(in the rows, 128 means zero)
Each row has two labels, one from each of two sets.
[149 126 133 157  80  94 139 128 116 118 125 115 149 131 120 137 121 134
 156]
<57> + W
[142 107  97 196   4  77 146 115 156 111 144 122 174 133 114 122 133 117
 152]
<56> + W
[117 120 119 170  46  81 106 106 146 133 144  89 163 128 101 122 136 140
 145]
<66> + W
[134 121 127 186  62  71 140 111 145 139 145 100 159 135 110 126 121 138
 132]
<66> + W
[133 123 130 162  53 107 132 106 139 126 122 115 147 142 112 135  92 118
 145]
<57> + W
[120 118 112 157  99  80 128 114 145 157 140 116 132 106 121 130 122 137
 142]
<66> + W
[135 130 125 158  43 104 137 116 163 136 111 110 159 112 125 127 119 115
 133]
<56> + W
[129 125 127 139  90  97 116 113 146 134 125  98 140 129 114 133 120 128
 132]
<66> + W
[144 109 120 147 110  73 129 117 152 123 172 128 125 127 145 134 117 126
 114]
<66> + L
[163 115 112 187  48  80 147 121 132 123 134 121 184 122 113 138 140 121
 158]
<56> + W
[118 131 132 136  85 126 102 126 132 113 111  99 140 147 102 125 125 123
 135]
<57> + W
[134 108 125 174 101  87 115 119  79  96 138 118 148 152 123 138 152 139
 163]
<57> + W
[150 103 119 155  29  63 141 127 145 103 131 135 139 141 135 132 109 124
 128]
<57> + L
[147 110 120 146  74  74 132 120 140 106 137 146 138 139 134 133 123 114
 124]
<66> + L
[123 110 104 170  61  75 132 123 143 164 138 126 153 105 122 132 143 125
 146]
<66> + W
[136 124 127 169  27  82 137 122 133 128 113 103 156 133 100 128 119 111
 155]
<57> + W
[126 110 100 163  56  94 137  98 147 128 162 111 139 137 118 124 126 116
 128]
<66> + W
[131 113 126 160  82  88 135 119 134 134 137 102 136 135 108 120 120 146
 149]
<66> + W
[155 105  93 133  30  87 119 121 157  84 140 150 130 162 133 136 116 114
 127]
<57> + L
[139 117 122 154  27  97 133 122 155 114 120 106 153 146 103 130 121 110
 141]
<57> + W
[147 107  94 145  82  73 142 124 140 110 155 156 121 126 149 132 137 111
 125]
<66> + L
[136 120 143 152  30  88 138 123 144 121 118 105 155 130 113 126 121 127
 136]
<57> + W
[128 125 140 143  45 109 123 123 159 132 110 101 139 142 103 126 121 127
 136]
<66> + W
[160  82 120 236  29  20 142 116  91  78 175 113 158 158 121 149 128 146
 195]
<57> + W
[122 122 117 142  58 101 113 113 156 137 127 120 151 124 102 132 111 120
 128]
<66> + W
[120 119 133 159  67  79 125 110 139 136 142  99 139 122 112 127 138 149
 141]
<66> + W
[133 133 116 147  57 115 122 117 146 122 113 106 161 131 104 132 103 122
 148]
<57> + W
[142 130 138 160  49  89 138 127 138 127 119 102 149 143  85 126 125 130
 149]
<57> + W
[144 117 131 153  45 105 143 128 154 126 115 108 145 134  90 122 112 125
 139]
<57> + W

Each row has two labels, one from each of two sets.
[125  44 136 125 132 130 127 111 127  97 129 111 135 118 151 115 130 121
 148]
[55] + [67]
[129 133 145 138 148 135 132 124 126 110 135 116 124 136 138 143 119 140
 137]
[55] + [67]
[ 91 127 114 128 135 152 119 129 131 148 126 134 134 129 130 139 109 129
 128]
[56] + [69]
[128 128 122 111 113 143 118 124 127 104 129 110 130 128 125 123  97 131
 121]
[58] + [69]
[139 137 130 129 139 130 113 116 140  70 118 113 129 144 154 110 125 141
 175]
[55] + [67]
[135 127 116 132 131 142 133 122 124  99 124 128 132 143 139 117 114 146
 145]
[58] + [67]
[122 131  94 105 105 177 106 124 120 106 151 131 138 103 106 112 105 129
 122]
[49] + [69]
[121 140 133 119 116 143 121 127 123 101 142 103 136 120 131 114 131 137
 121]
[58] + [69]
[102 136 138 121 128 148 139 122 109 120 138 114 124 132 151 126 119 131
 126]
[55] + [69]
[137 122 106 126 141 168 131 125 147 144 135 130 133 142 121 135  94 150
 117]
[49] + [69]
[123 136 132 130 133 139 130 126 128 102 125 119 139 143 139 124 112 142
 139]
[58] + [67]
[111 127 124 108 125 169 139 129 135 121 143 108 156 137 143 120 112 138
 112]
[58] + [69]
[125 141 116 125 119 144 129 118 123 106 143 111 133 136 130 111 119 144
 131]
[58] + [69]
[125 128 124 140 130 138 138 113 115 100 133 124 137 136 132 116 121 135
 148]
[55] + [67]
[114 135 132 104 117 156 118 131 107 107 143 109 127 128 124 126 105 132
  98]
[58] + [69]
[115 130 124 150 128 146 134 123 128 123 143 118 134 131 129 135 117 149
 121]
[55] + [69]
[136 131 133 134 133 139 124 122 134 104 125 121 130 150 140 128 116 143
 146]
[58] + [67]
[134 133 128 131 128 129 125 123 136  98 127 109 132 132 136 129 124 148
 133]
[58] + [67]
[154 113 129 128 141 121  95 122 141 139 120 129 124 128 135 141 124 117
 145]
[56] + [67]
[122 133 136 128 134 146 136 129 118 104 117 113 121 136 141 116 124 128
 131]
[55] + [69]
[112 135 131 129 116 145 135 130 120 123 139 118 168 125 135 115 127 141
 133]
[55] + [69]
